Below is a small trained network, with its code and all its weights. Each question gives an input and a class and asks what happens when units are switched off, that is, made to give their printed mean instead of their output.

import numpy as np


def w(rows, s, z=0):
    codes = np.array(rows[::2]) - 128.0
    scale = np.full(codes.shape[1], s)
    scale[-1] = z or s
    return codes * scale


def norm(h):
    return h / np.sqrt((h * h).mean(-1, keepdims=True) + 1e-5)


def f(y):
    return y / 2 * (1 + np.tanh(0.7978845608 * (y + 0.044715 * y**3)))


def log_softmax(a):
    a = a - a.max(-1, keepdims=True)
    return a - np.log(np.exp(a).sum(-1, keepdims=True))


def net(x, mask):
    res = np.array(x, float).reshape(1, 7) / 4 @ E
    u = 0
    for l in range(4):
        y = f(norm(res) @ A[l][:, :-1].T + A[l][:, -1])
        res = res + np.where(mask[u : u + 3], y, B[l][:, -1]) @ B[l][:, :-1]
        u += 3
    return log_softmax(norm(res)[-1] @ U[:, :-1].T + U[:, -1])


A, B = {}, {}
E = w([
[144,120,180,158,161,165,113,111,92,124,176],'x0',
[124,135,123,123,133,120,127,126,117,133,132],'x1',
[113,123,135,123,132,132,129,133,123,134,119],'x2',
[140,124,136,128,127,122,125,122,124,124,113],'x3',
[118,163,121,105,136,151,1,118,161,141,107],'x4',
[130,121,126,126,121,131,129,113,133,133,132],'x5',
[96,99,160,154,49,68,82,153,104,117,163],'x6',
],0.0042)
A[0] = w([
[132,115,144,100,140,126,227,119,79,77,169,48],'0.n1',
[152,94,191,108,151,158,99,117,97,127,185,3],'0.n2',
[188,104,253,196,205,213,99,136,62,189,223,9],'0.n3',
],0.0025,0.0021)
B[0] = w([
[154,143,86,160,99,139,121,160,109,175,108,171],'0.n1',
[52,142,46,143,118,91,142,150,153,117,101,88],'0.n2',
[57,166,105,114,115,111,128,33,129,3,112,248],'0.n3',
],0.0058,0.0012)
A[1] = w([
[93,142,28,44,61,36,164,175,219,162,23,2],'1.n1',
[104,161,102,85,141,149,1,101,162,113,113,114],'1.n2',
[96,72,191,180,21,64,71,162,87,119,189,61],'1.n3',
],0.003,0.0016)
B[1] = w([
[63,155,117,176,127,167,101,19,79,1,180,204],'1.n1',
[154,88,118,200,106,144,100,165,69,205,115,250],'1.n2',
[151,168,172,40,183,72,170,121,204,139,141,249],'1.n3',
],0.005,0.0022)
A[2] = w([
[192,142,84,125,106,191,159,151,136,126,140,52],'2.n1',
[138,78,122,173,117,99,255,137,85,122,145,5],'2.n2',
[185,160,78,95,233,231,179,92,137,152,90,2],'2.n3',
],0.0037,0.0007)
B[2] = w([
[150,125,170,117,47,83,81,104,48,148,140,141],'2.n1',
[156,169,71,168,145,218,2,159,93,193,67,217],'2.n2',
[88,83,195,85,66,17,130,161,199,109,193,255],'2.n3',
],0.0056,0.0032)
A[3] = w([
[134,152,178,54,122,37,145,147,146,127,165,2],'3.n1',
[141,129,117,151,137,161,38,127,143,183,105,136],'3.n2',
[87,147,91,143,124,142,128,41,115,1,144,122],'3.n3',
],0.0052,0.00092)
B[3] = w([
[103,31,143,93,142,127,173,134,217,152,125,254],'3.n1',
[181,138,78,161,120,163,254,154,75,139,113,222],'3.n2',
[69,196,168,108,171,121,80,75,45,50,124,242],'3.n3',
],0.0063,0.0041)
U = w([
[128,33,177,83,114,70,162,156,255,150,155,251],'0',
[222,158,62,196,96,193,153,192,55,200,99,156],'1',
[70,191,148,124,139,126,108,55,79,21,131,3],'2',
],0.0076,0.00059)

Each question gives the input, the list of numbers given to net, and the class t.
The units are the neurons (one row each of A and B). Each row of codes is followed by its name. A weight is (code - 128) times the scale printed after its matrix; where a second scale follows, it is the last column's (A, B and U).
mask holds one flag per neuron, layer by layer. A switched-off neuron (its flag False) gives its mean, the last column of its row in B, instead of its output. The means were averaged over made-up inputs and are rounded, as every weight is.
A unit's drop is (log p(t) with every unit on - log p(t) with that unit switched off) / (log p(t) with every unit on - log p(t) with every unit switched off).
The circuit of an input: a set's keep is (log p(t) with only the set's units on - log p(t) with every unit switched off) / (log p(t) with every unit on - log p(t) with every unit switched off). Starting from all 12 units, units are removed one at a time, each time the one whose removal leaves the highest keep (on an exact tie, the one counted first), for as long as the keep stays at least 0.8.
circuit, biggest first: the units of the circuit, biggest drop first
k most important neurons: the k neurons with the biggest drops, biggest first
k most important neurons of layer l: the k neurons of layer l with the biggest drops, biggest first
drop of u: that unit's drop, to one decimal
input [5,-1,8,4,-6,-6,-3], class 1: 2 most important neurons	(2.n2 1.n1)
input [0,8,4,3,4,-6,-6], class 0: circuit, biggest first	(2.n3)
input [-6,3,-2,1,7,-1,6], class 1: 2 most important neurons	(2.n3 1.n2)
input [-8,3,3,4,8,3,3], class 1: circuit, biggest first	(1.n2 3.n2)
input [7,0,-6,-1,-2,-6,-8], class 0: 3 most important neurons	(2.n3 1.n1 3.n1)
input [4,-1,4,0,2,2,6], class 0: 2 most important neurons of layer 1	(1.n3 1.n1)
input [0,1,5,8,-1,-1,-2], class 0: 2 most important neurons	(2.n3 1.n2)
input [2,-6,-6,2,3,-3,-3], class 0: 4 most important neurons	(2.n2 1.n1 2.n3 0.n1)
input [4,-5,7,-1,0,-1,-4], class 0: 3 most important neurons	(2.n3 1.n1 3.n1)
input [1,8,8,6,-7,0,-7], class 0: 2 most important neurons	(2.n3 1.n2)
input [-8,7,5,2,-5,7,7], class 2: 2 most important neurons	(1.n1 2.n3)
input [3,8,7,-3,-8,-5,5], class 1: 2 most important neurons	(2.n2 2.n3)
input [2,0,6,6,7,-7,-8], class 0: 2 most important neurons	(2.n3 2.n2)
input [-8,-8,-7,1,5,-8,-6], class 2: 3 most important neurons	(1.n1 1.n3 2.n2)
input [6,7,3,3,-4,-3,-6], class 0: drop of 1.n1	2.6
input [-6,-5,8,-1,2,2,-4], class 2: drop of 1.n1	4.8
input [-3,-7,-3,3,-8,2,-1], class 1: drop of 0.n2	0.0
